Below are the code and all the weights of a small trained network. Each question names an input and a class and asks about switching units off, where a switched-off unit gives its printed mean instead of its output.

import numpy as np


def w(rows, s, z=0):
    codes = np.array(rows[::2]) - 128.0
    scale = np.full(codes.shape[1], s)
    scale[-1] = z or s
    return codes * scale


def f(y):
    return np.maximum(y, 0)


def log_softmax(a):
    a = a - a.max(-1, keepdims=True)
    return a - np.log(np.exp(a).sum(-1, keepdims=True))


def net(x, mask):
    res = np.array(x, float).reshape(1, 7) / 4 @ E
    y = f(res @ A[0][:, :-1].T + A[0][:, -1])
    res = res + np.where(mask, y, B[0][:, -1]) @ B[0][:, :-1]
    return log_softmax(res[-1] @ U[:, :-1].T + U[:, -1])


A, B = {}, {}
E = w([
[224,32,175,29,124,170,172,142,194],'x0',
[176,113,136,240,79,129,180,242,125],'x1',
[146,148,136,143,158,121,138,131,142],'x2',
[132,135,142,140,145,128,117,135,140],'x3',
[42,148,199,125,152,177,254,155,114],'x4',
[91,39,62,176,178,109,176,88,216],'x5',
[110,97,125,129,102,144,108,126,109],'x6',
],0.0065)
A[0] = w([
[197,71,106,232,111,149,152,198,144,188],'n1',
[70,168,214,100,127,215,245,120,132,30],'n2',
[218,62,147,73,134,195,142,149,176,78],'n3',
[194,85,89,129,70,64,64,118,123,83],'n4',
[106,208,158,50,244,107,101,59,204,205],'n5',
[174,232,205,98,56,126,82,136,38,115],'n6',
[26,123,157,96,133,146,204,150,136,124],'n7',
[183,123,82,97,111,87,64,169,162,37],'n8',
[128,146,124,44,179,149,80,38,135,246],'n9',
[24,62,188,131,139,144,216,176,109,87],'n10',
[241,86,178,41,103,187,156,143,191,76],'n11',
[34,230,38,224,124,36,77,104,71,74],'n12',
[207,104,113,193,55,104,151,202,118,237],'n13',
[92,106,11,180,188,125,176,101,141,95],'n14',
[143,194,170,109,143,177,106,159,42,116],'n15',
[63,38,98,189,220,123,147,113,179,193],'n16',
[178,174,155,116,99,172,127,174,86,168],'n17',
[79,101,237,101,151,173,205,154,90,115],'n18',
[120,102,119,38,181,145,107,94,142,161],'n19',
[53,141,190,101,135,178,190,161,133,105],'n20',
[171,151,105,169,143,104,157,224,193,227],'n21',
[81,81,99,110,148,214,70,46,115,251],'n22',
[150,196,254,71,121,170,81,150,46,188],'n23',
[225,118,80,135,91,107,10,121,180,114],'n24',
[192,79,74,95,131,98,75,152,128,65],'n25',
[199,57,186,61,143,148,132,109,160,108],'n26',
],0.0057,0.003)
B[0] = w([
[86,162,185,99,107,83,173,151,60,215],'n1',
[222,145,75,211,184,122,87,9,89,199],'n2',
[13,194,123,148,95,211,164,74,178,197],'n3',
[170,173,113,182,226,113,79,80,64,182],'n4',
[83,132,242,113,50,59,215,139,69,231],'n5',
[141,21,70,81,226,170,177,157,253,216],'n6',
[245,128,112,147,150,80,56,66,111,195],'n7',
[168,153,113,182,207,145,46,90,110,162],'n8',
[81,134,159,157,98,60,121,192,65,234],'n9',
[176,147,123,164,181,109,51,96,76,202],'n10',
[47,194,170,187,142,253,173,74,170,212],'n11',
[26,198,147,185,164,248,180,91,217,254],'n12',
[74,95,217,125,100,80,186,137,51,222],'n13',
[166,92,70,57,208,183,135,207,190,191],'n14',
[148,93,85,94,197,122,144,126,194,183],'n15',
[163,30,80,54,219,86,132,221,173,227],'n16',
[115,50,121,79,156,106,188,155,122,183],'n17',
[180,186,167,165,183,95,106,49,118,202],'n18',
[89,152,184,141,114,114,196,146,76,195],'n19',
[216,162,112,201,200,67,42,36,109,189],'n20',
[90,145,167,74,87,77,176,143,70,203],'n21',
[109,113,188,145,125,74,159,164,86,218],'n22',
[151,10,96,96,211,89,160,198,187,221],'n23',
[166,137,138,181,205,96,94,69,92,210],'n24',
[194,178,129,226,155,161,75,72,110,168],'n25',
[79,173,148,148,154,170,168,100,139,197],'n26',
],0.0046,0.0068)
U = w([
[197,160,109,182,154,115,82,83,94,7],'0',
[58,179,128,153,121,246,141,118,167,56],'1',
[146,56,89,69,170,116,133,176,182,93],'2',
[121,130,143,125,115,109,124,145,116,255],'3',
[93,137,162,115,87,73,144,158,49,50],'4',
[121,130,119,125,118,118,127,135,122,233],'5',
[125,139,119,115,125,119,120,144,112,208],'6',
[164,165,66,75,24,158,84,155,164,7],'7',
],0.011,0.004)

Each question gives the input, the list of numbers given to net, and the class t.
The units are the neurons (one row each of A and B). Each row of codes is followed by its name. A weight is (code - 128) times the scale printed after its matrix; where a second scale follows, it is the last column's (A, B and U).
mask holds one flag per neuron, in row order. A switched-off neuron (its flag False) gives its mean, the last column of its row in B, instead of its output. The means were averaged over made-up inputs and are rounded, as every weight is.
A unit's drop is (log p(t) with every unit on - log p(t) with that unit switched off) / (log p(t) with every unit on - log p(t) with every unit switched off).
The circuit of an input: a set's keep is (log p(t) with only the set's units on - log p(t) with every unit switched off) / (log p(t) with every unit on - log p(t) with every unit switched off). Starting from the 12 units with the biggest drops (on a tie, the unit counted first), units are removed one at a time, each time the one whose removal leaves the highest keep (on an exact tie, the one counted first), for as long as the keep stays at least 0.8.
units of the circuit, in order: the units of the circuit, biggest drop first
most important unit: the unit with the biggest drop
k most important neurons: the k neurons with the biggest drops, biggest first
drop of u: that unit's drop, to one decimal
input [7,0,6,-4,8,-6,-3], class 0: units of the circuit, in order : (n2, n20)
input [3,-7,1,-1,5,4,-1], class 4: most important unit : n5
input [-2,-5,5,0,0,3,-1], class 4: units of the circuit, in order : (n5, n6, n9)
input [-6,-4,-1,-2,-2,-8,-1], class 2: units of the circuit, in order : (n6, n23)
input [7,3,2,-2,7,-5,6], class 0: 3 most important neurons : (n2, n20, n18)
input [8,8,-6,-4,-8,5,-5], class 0: units of the circuit, in order : (n4, n25)
input [6,2,-2,4,3,5,-4], class 1: units of the circuit, in order : (n11, n3)
input [0,7,7,-3,-4,1,5], class 4: 2 most important neurons : (n13, n1)
input [3,6,3,6,-7,-8,-1], class 2: 3 most important neurons : (n6, n23, n17)
input [-4,3,3,5,-4,7,1], class 2: 2 most important neurons : (n16, n14)
input [8,-6,7,3,3,4,4], class 1: 2 most important neurons : (n11, n3)
input [-7,-6,-1,-7,7,5,5], class 0: units of the circuit, in order : (n7, n20)
input [-1,-5,-4,-1,0,-7,3], class 2: 2 most important neurons : (n6, n23)
input [8,1,6,6,8,0,-4], class 0: 2 most important neurons : (n2, n20)
input [6,-1,-2,-5,4,-5,-6], class 1: 3 most important neurons : (n11, n3, n16)
input [-8,-4,-1,2,1,2,-2], class 1: units of the circuit, in order : (n12)
input [2,-8,-1,-2,6,0,-2], class 4: 3 most important neurons : (n5, n9, n19)
input [6,-1,4,0,3,2,-3], class 1: 3 most important neurons : (n11, n3, n26)
input [-6,0,7,6,-1,8,-1], class 2: 3 most important neurons : (n16, n14, n11)
input [8,6,-2,7,2,3,-7], class 1: units of the circuit, in order : (n11)
input [-8,-2,-3,-7,3,-8,-5], class 1: 2 most important neurons : (n12, n16)
input [-4,1,-2,-7,-6,-7,-7], class 2: 2 most important neurons : (n6, n23)
input [-8,-2,-4,-2,0,-1,4], class 1: drop of n12 : 0.6
input [-5,-5,5,8,4,-8,4], class 2: drop of n6 : 0.3
input [-8,-2,-4,-3,1,2,-8], class 1: drop of n12 : 0.9
input [6,7,-7,3,2,2,-2], class 4: drop of n14 : 0.1
input [-7,-6,-4,-7,-4,5,-6], class 1: most important unit : n12
